Small tables with named rows and columns. After each table, cells are looked up by row and column.

kenabob =
         kemufez  kone  tafege  mirepus
zomi          86    90      61       62
viv           63    25      50       92
guv           65    69      10       49
kunavu        84    54      40       90
pir           47    18      30       74
nuva          71    49      14       75
ketemot       75    37      42       93
gup           88    87      63       66

What is the kemufez of viv in kenabob? 63
What is the mirepus of guv in kenabob? 49
What is the mirepus of zomi in kenabob? 62
What is the tafege of guv in kenabob? 10
What is the mirepus of nuva in kenabob? 75
What is the kemufez of zomi in kenabob? 86
What is the kemufez of guv in kenabob? 65
What is the kemufez of nuva in kenabob? 71
What is the kone of ketemot in kenabob? 37
What is the tafege of ketemot in kenabob? 42
What is the kone of zomi in kenabob? 90
What is the mirepus of kunavu in kenabob? 90
What is the kemufez of kunavu in kenabob? 84
What is the tafege of nuva in kenabob? 14
Row with the largest mirepus: ketemot

munevu:
,pip,gobiz,mav,mir,kalado,muk,zuzoge,vulunus,gunom
fik,379,443,677,610,446,487,435,558,559
ril,821,671,526,603,574,521,575,478,257
zuman,433,494,651,764,547,580,402,768,349
vil,578,271,798,366,194,471,575,584,510
fofib,755,347,436,488,430,324,207,783,303
vudu,697,743,488,516,510,409,297,521,392
zare,720,454,600,782,509,670,445,667,497
pafab,429,551,525,627,565,522,392,708,450
zafe,580,770,623,588,771,421,441,564,664
dorufud,649,557,714,645,466,435,450,180,366
folo,451,422,388,559,511,318,306,676,262
sul,238,563,563,524,477,249,191,237,551
sirito,624,495,913,715,630,409,30,861,300

What is the kalado of fofib in munevu?
430
What is the kalado of vil in munevu?
194
What is the pip of zare in munevu?
720
What is the gunom of ril in munevu?
257
What is the muk of sul in munevu?
249
What is the pip of ril in munevu?
821
What is the zuzoge of zuman in munevu?
402
What is the kalado of pafab in munevu?
565
What is the kalado of dorufud in munevu?
466
What is the gunom of pafab in munevu?
450
What is the pip of zafe in munevu?
580
What is the vulunus of zuman in munevu?
768
What is the mav of sirito in munevu?
913
What is the gobiz of vudu in munevu?
743
What is the gobiz of ril in munevu?
671
What is the vulunus of fik in munevu?
558
What is the zuzoge of fik in munevu?
435
What is the mir of fofib in munevu?
488
What is the mir of vil in munevu?
366
What is the mav of vudu in munevu?
488
Row with the largest gunom: zafe

nasoniv:
	giveva	lolubat	mig	kedigin	gep
vagetu	6.3	7.7	5.2	1.5	5.2
kov	9.8	5.2	5.6	6.8	6.3
megobit	4.0	4.9	5.6	6.9	6.0
zeg	5.8	5.0	5.1	4.9	2.8

megobit, kedigin: 6.9
vagetu, lolubat: 7.7
zeg, mig: 5.1
zeg, kedigin: 4.9
vagetu, gep: 5.2
zeg, lolubat: 5.0
kov, lolubat: 5.2
kov, gep: 6.3
vagetu, giveva: 6.3
zeg, gep: 2.8
megobit, gep: 6.0
kov, mig: 5.6
Row with the largest gep: kov

zub:
|  | fif | feda | tezun | neb | rov | rur | lisof | pipo | gunikib |
|---|---|---|---|---|---|---|---|---|---|
| mog | 27483 | 54608 | 58728 | 57043 | 50175 | 79678 | 17366 | 61221 | 47251 |
| vufe | 20759 | 59181 | 61707 | 51076 | 47666 | 92906 | 12018 | 66652 | 39451 |
| debo | 22299 | 57923 | 60613 | 49163 | 46252 | 90558 | 16568 | 63141 | 41988 |
| pivim | 22307 | 57952 | 60906 | 52181 | 47931 | 89751 | 13706 | 64886 | 41619 |
| salofi | 22035 | 58531 | 61730 | 57666 | 51455 | 89022 | 7622 | 68963 | 39607 |
| vare | 27705 | 54859 | 58542 | 54653 | 48892 | 80278 | 19784 | 60299 | 47325 |
| vum | 28115 | 54881 | 58289 | 53134 | 48010 | 80330 | 21848 | 59540 | 47689 |
| riruzo | 19383 | 60672 | 63038 | 53623 | 50015 | 94895 | 6554 | 70811 | 35213 |
| kat | 23975 | 56864 | 59947 | 50523 | 46840 | 87397 | 17891 | 61957 | 43743 |

vum, lisof -> 21848
vum, feda -> 54881
debo, gunikib -> 41988
vare, feda -> 54859
salofi, feda -> 58531
vum, rov -> 48010
debo, tezun -> 60613
kat, feda -> 56864
vare, gunikib -> 47325
mog, feda -> 54608
mog, rov -> 50175
kat, lisof -> 17891
vare, rur -> 80278
vum, tezun -> 58289
kat, pipo -> 61957
debo, neb -> 49163
kat, tezun -> 59947
Row with the largest feda: riruzo

dazedad =
columns: potek, rak, gubibe, satodib, ful, gotug, tul, sufod, nani, runutal
zibodi: [-20.211, -28.233, -43.047, -11.783, 9.588, 12.290, -18.473, 23.322, -39.292, -61.232]
sofib: [-3.223, -30.900, -24.948, 1.025, -9.938, -24.037, -1.290, -74.211, 29.623, 8.880]
ler: [-0.317, -28.561, -26.032, 12.656, 50.988, 30.600, -23.287, -7.146, -11.031, -31.840]
bimori: [-5.955, 5.970, 29.318, -13.210, -22.526, -42.758, -2.835, -43.953, 16.336, 39.967]
nugili: [5.125, -41.618, 22.721, 5.920, 4.076, -1.583, 4.643, -25.594, 8.005, -54.518]
nudolu: [3.875, 19.151, 32.375, -22.237, -24.242, -40.015, 18.963, -34.274, -14.813, 21.670]
gir: [-4.979, 26.812, -20.051, -8.607, 16.660, -2.726, -3.393, -15.739, -39.417, 31.593]
satebu: [-4.552, -9.666, 60.658, -16.315, -17.329, -2.591, 4.685, -1.022, -15.807, -3.698]
nevo: [-1.220, -29.871, -26.954, 19.381, 48.898, 34.454, -22.837, -5.120, -13.272, -28.289]
dalav: [-14.858, -28.646, -43.056, -37.163, -48.218, -31.284, 29.528, -16.139, -34.231, -38.000]
nes: [-2.931, -6.443, 58.395, -15.308, -10.271, -4.485, 0.719, -0.630, -19.691, -5.580]

What is the potek of sofib in dazedad?
-3.223
What is the nani of bimori in dazedad?
16.336
What is the satodib of nes in dazedad?
-15.308
What is the tul of nugili in dazedad?
4.643
What is the runutal of dalav in dazedad?
-38.000
What is the gubibe of sofib in dazedad?
-24.948
What is the runutal of gir in dazedad?
31.593
What is the tul of ler in dazedad?
-23.287
What is the ful of bimori in dazedad?
-22.526
What is the gotug of dalav in dazedad?
-31.284
What is the runutal of sofib in dazedad?
8.880

